Here is a tiny trained network, its code and every weight. The questions are about switching its units off for an input and a class, where a switched-off unit gives its printed mean instead of its output.

import numpy as np


def w(rows, s, z=0):
    codes = np.array(rows[::2]) - 128.0
    scale = np.full(codes.shape[1], s)
    scale[-1] = z or s
    return codes * scale


def norm(h):
    return h / np.sqrt((h * h).mean(-1, keepdims=True) + 1e-5)


def f(y):
    return y / 2 * (1 + np.tanh(0.7978845608 * (y + 0.044715 * y**3)))


def log_softmax(a):
    a = a - a.max(-1, keepdims=True)
    return a - np.log(np.exp(a).sum(-1, keepdims=True))


def net(x, mask):
    res = np.array(x, float).reshape(1, 3) / 4 @ E
    u = 0
    for l in range(4):
        y = f(norm(res) @ A[l][:, :-1].T + A[l][:, -1])
        res = res + np.where(mask[u : u + 10], y, B[l][:, -1]) @ B[l][:, :-1]
        u += 10
    return log_softmax(norm(res)[-1] @ U[:, :-1].T + U[:, -1])


A, B = {}, {}
E = w([
[247,133,116],'x0',
[58,103,6],'x1',
[172,253,92],'x2',
],0.0062)
A[0] = w([
[220,147,64,20],'L0N0',
[27,79,50,63],'L0N1',
[79,162,111,189],'L0N2',
[119,44,156,32],'L0N3',
[29,67,33,30],'L0N4',
[27,152,216,59],'L0N5',
[107,109,142,1],'L0N6',
[135,34,165,13],'L0N7',
[116,13,85,104],'L0N8',
[58,108,5,121],'L0N9',
],0.013,0.0052)
B[0] = w([
[207,147,40,169],'L0N0',
[85,147,238,232],'L0N1',
[131,175,169,184],'L0N2',
[134,76,192,154],'L0N3',
[15,160,250,234],'L0N4',
[177,177,172,183],'L0N5',
[162,138,132,110],'L0N6',
[116,63,139,156],'L0N7',
[83,108,127,212],'L0N8',
[39,192,117,253],'L0N9',
],0.012,0.0068)
A[1] = w([
[106,73,177,174],'L1N0',
[133,115,144,56],'L1N1',
[142,2,154,82],'L1N2',
[134,54,145,1],'L1N3',
[80,87,103,23],'L1N4',
[74,86,84,99],'L1N5',
[108,94,114,82],'L1N6',
[130,104,134,113],'L1N7',
[121,97,118,74],'L1N8',
[116,163,130,161],'L1N9',
],0.022,0.0038)
B[1] = w([
[160,192,179,253],'L1N0',
[151,156,110,123],'L1N1',
[250,93,248,217],'L1N2',
[185,149,179,161],'L1N3',
[99,110,200,140],'L1N4',
[140,80,222,148],'L1N5',
[128,119,158,126],'L1N6',
[157,157,131,128],'L1N7',
[143,135,137,118],'L1N8',
[100,109,150,197],'L1N9',
],0.011,0.0068)
A[2] = w([
[123,80,139,51],'L2N0',
[73,60,53,36],'L2N1',
[153,191,127,144],'L2N2',
[121,208,251,191],'L2N3',
[216,107,74,249],'L2N4',
[212,125,73,195],'L2N5',
[181,140,92,138],'L2N6',
[110,156,77,2],'L2N7',
[227,156,54,182],'L2N8',
[133,110,122,31],'L2N9',
],0.012,0.0037)
B[2] = w([
[96,143,174,120],'L2N0',
[172,44,168,122],'L2N1',
[130,80,68,156],'L2N2',
[225,172,43,253],'L2N3',
[63,15,221,165],'L2N4',
[70,2,194,160],'L2N5',
[81,93,135,143],'L2N6',
[84,137,100,123],'L2N7',
[81,49,150,171],'L2N8',
[115,148,200,117],'L2N9',
],0.0082,0.014)
A[3] = w([
[124,138,79,3],'L3N0',
[154,174,50,136],'L3N1',
[122,77,42,75],'L3N2',
[179,60,153,145],'L3N3',
[128,120,185,124],'L3N4',
[10,148,97,132],'L3N5',
[201,117,110,107],'L3N6',
[159,149,107,170],'L3N7',
[131,172,45,172],'L3N8',
[149,25,144,217],'L3N9',
],0.013,0.0077)
B[3] = w([
[64,163,182,113],'L3N0',
[112,107,39,155],'L3N1',
[251,133,221,132],'L3N2',
[84,62,103,202],'L3N3',
[119,169,72,171],'L3N4',
[62,29,195,217],'L3N5',
[139,78,120,151],'L3N6',
[143,84,68,156],'L3N7',
[150,76,50,164],'L3N8',
[94,2,73,254],'L3N9',
],0.0085,0.0072)
U = w([
[12,167,195,183],'0',
[104,3,112,182],'1',
[218,152,49,190],'2',
[38,129,27,2],'3',
[176,228,174,39],'4',
[236,80,218,114],'5',
],0.029,0.0069)

Each question gives the input, the list of numbers given to net, and the class t.
The units are the neurons (one row each of A and B). Each row of codes is followed by its name. A weight is (code - 128) times the scale printed after its matrix; where a second scale follows, it is the last column's (A, B and U).
mask holds one flag per neuron, layer by layer. A switched-off neuron (its flag False) gives its mean, the last column of its row in B, instead of its output. The means were averaged over made-up inputs and are rounded, as every weight is.
A unit's drop is (log p(t) with every unit on - log p(t) with that unit switched off) / (log p(t) with every unit on - log p(t) with every unit switched off).
unit that matters most: the unit with the biggest drop
top k neurons: the k neurons with the biggest drops, biggest first
drop of u: that unit's drop, to one decimal
input [3,3,0], class 3: unit that matters most => L0N0
input [2,-8,1], class 2: top 3 neurons => (L0N0 L1N2 L2N3)
input [-2,-8,-2], class 2: top 2 neurons => (L0N5 L2N3)
input [2,7,8], class 3: top 2 neurons => (L0N9 L2N3)
input [2,-4,0], class 1: top 2 neurons => (L0N4 L0N1)
input [-2,0,7], class 1: top 2 neurons => (L0N1 L0N4)
input [-7,-1,-2], class 4: top 2 neurons => (L0N5 L2N3)
input [-8,-1,0], class 4: top 2 neurons => (L0N5 L2N3)
input [-6,2,8], class 3: top 2 neurons => (L1N2 L0N4)
input [-2,1,-7], class 0: top 3 neurons => (L0N4 L0N1 L0N8)
input [0,3,6], class 3: top 2 neurons => (L0N9 L1N2)
input [-7,-6,-3], class 2: drop of L0N1 => 0.1
input [-8,-7,-3], class 2: drop of L0N5 => 0.5
input [3,-3,5], class 1: drop of L0N6 => 0.0
input [3,-2,1], class 1: unit that matters most => L0N4
